Below are the code and all the weights of a small trained network. Each question names an input and a class and asks about switching units off, where a switched-off unit gives its printed mean instead of its output.

import numpy as np


def w(rows, s, z=0):
    codes = np.array(rows[::2]) - 128.0
    scale = np.full(codes.shape[1], s)
    scale[-1] = z or s
    return codes * scale


def f(y):
    return y / 2 * (1 + np.tanh(0.7978845608 * (y + 0.044715 * y**3)))


def log_softmax(a):
    a = a - a.max(-1, keepdims=True)
    return a - np.log(np.exp(a).sum(-1, keepdims=True))


def net(x, mask):
    res = np.array(x, float).reshape(1, 6) / 4 @ E
    y = f(res @ A[0][:, :-1].T + A[0][:, -1])
    res = res + np.where(mask, y, B[0][:, -1]) @ B[0][:, :-1]
    return log_softmax(res[-1] @ U[:, :-1].T + U[:, -1])


A, B = {}, {}
E = w([
[51,11,88],'x0',
[203,54,206],'x1',
[46,150,223],'x2',
[129,126,129],'x3',
[128,130,128],'x4',
[128,129,128],'x5',
],0.011)
A[0] = w([
[179,120,88,255],'neuron 0',
[68,141,201,204],'neuron 1',
[81,123,93,151],'neuron 2',
[201,136,179,149],'neuron 3',
[142,6,174,64],'neuron 4',
[224,123,113,211],'neuron 5',
[85,139,197,186],'neuron 6',
[125,240,99,188],'neuron 7',
[188,116,138,158],'neuron 8',
[32,174,39,228],'neuron 9',
[166,134,138,144],'neuron 10',
[177,117,145,125],'neuron 11',
[182,145,145,223],'neuron 12',
[81,136,80,105],'neuron 13',
[123,117,66,174],'neuron 14',
[73,136,174,145],'neuron 15',
[87,33,111,226],'neuron 16',
[63,145,182,144],'neuron 17',
[120,245,97,185],'neuron 18',
[148,122,84,245],'neuron 19',
[162,73,170,207],'neuron 20',
[74,155,98,197],'neuron 21',
[97,124,94,116],'neuron 22',
[132,83,138,78],'neuron 23',
[167,134,163,153],'neuron 24',
[152,105,130,192],'neuron 25',
],0.017,0.0063)
B[0] = w([
[45,155,117,182],'neuron 0',
[219,101,219,199],'neuron 1',
[96,59,195,175],'neuron 2',
[115,196,145,179],'neuron 3',
[207,122,52,199],'neuron 4',
[86,161,128,191],'neuron 5',
[254,123,192,185],'neuron 6',
[191,98,26,200],'neuron 7',
[95,173,129,163],'neuron 8',
[114,85,146,249],'neuron 9',
[42,183,177,147],'neuron 10',
[113,148,129,154],'neuron 11',
[108,171,123,172],'neuron 12',
[110,115,155,172],'neuron 13',
[79,74,103,173],'neuron 14',
[161,110,202,176],'neuron 15',
[120,37,103,229],'neuron 16',
[163,118,214,185],'neuron 17',
[220,82,50,203],'neuron 18',
[10,81,81,173],'neuron 19',
[158,186,85,185],'neuron 20',
[125,66,151,188],'neuron 21',
[89,71,181,157],'neuron 22',
[178,117,90,146],'neuron 23',
[119,223,167,157],'neuron 24',
[120,174,80,153],'neuron 25',
],0.0098,0.02)
U = w([
[113,109,24,246],'0',
[245,87,157,255],'1',
[23,53,154,12],'2',
[107,42,254,42],'3',
[58,204,154,89],'4',
[190,194,231,11],'5',
],0.0096,0.0047)

Each question gives the input, the list of numbers given to net, and the class t.
The units are the neurons (one row each of A and B). Each row of codes is followed by its name. A weight is (code - 128) times the scale printed after its matrix; where a second scale follows, it is the last column's (A, B and U).
mask holds one flag per neuron, in row order. A switched-off neuron (its flag False) gives its mean, the last column of its row in B, instead of its output. The means were averaged over made-up inputs and are rounded, as every weight is.
A unit's drop is (log p(t) with every unit on - log p(t) with that unit switched off) / (log p(t) with every unit on - log p(t) with every unit switched off).
k most important neurons: the k neurons with the biggest drops, biggest first
drop when u is switched off: that unit's drop, to one decimal
input [1,8,6,7,5,8], class 1: most important neuron	(neuron 4)
input [-7,1,6,-8,1,-4], class 5: 3 most important neurons	(neuron 16; neuron 24; neuron 3)
input [-1,-6,-5,-3,-8,3], class 0: 2 most important neurons	(neuron 7; neuron 18)
input [0,3,1,6,0,-7], class 5: 2 most important neurons	(neuron 18; neuron 7)
input [-5,-4,0,-8,6,6], class 0: 2 most important neurons	(neuron 1; neuron 6)
input [-3,1,3,0,-7,4], class 5: 2 most important neurons	(neuron 16; neuron 4)
input [3,1,-8,-8,4,-2], class 0: drop when neuron 9 is switched off	0.2
input [2,8,0,0,8,-1], class 0: drop when neuron 1 is switched off	0.1
input [-7,7,1,-5,8,2], class 5: drop when neuron 1 is switched off	-0.1
input [3,-4,0,2,-6,6], class 2: drop when neuron 6 is switched off	0.4
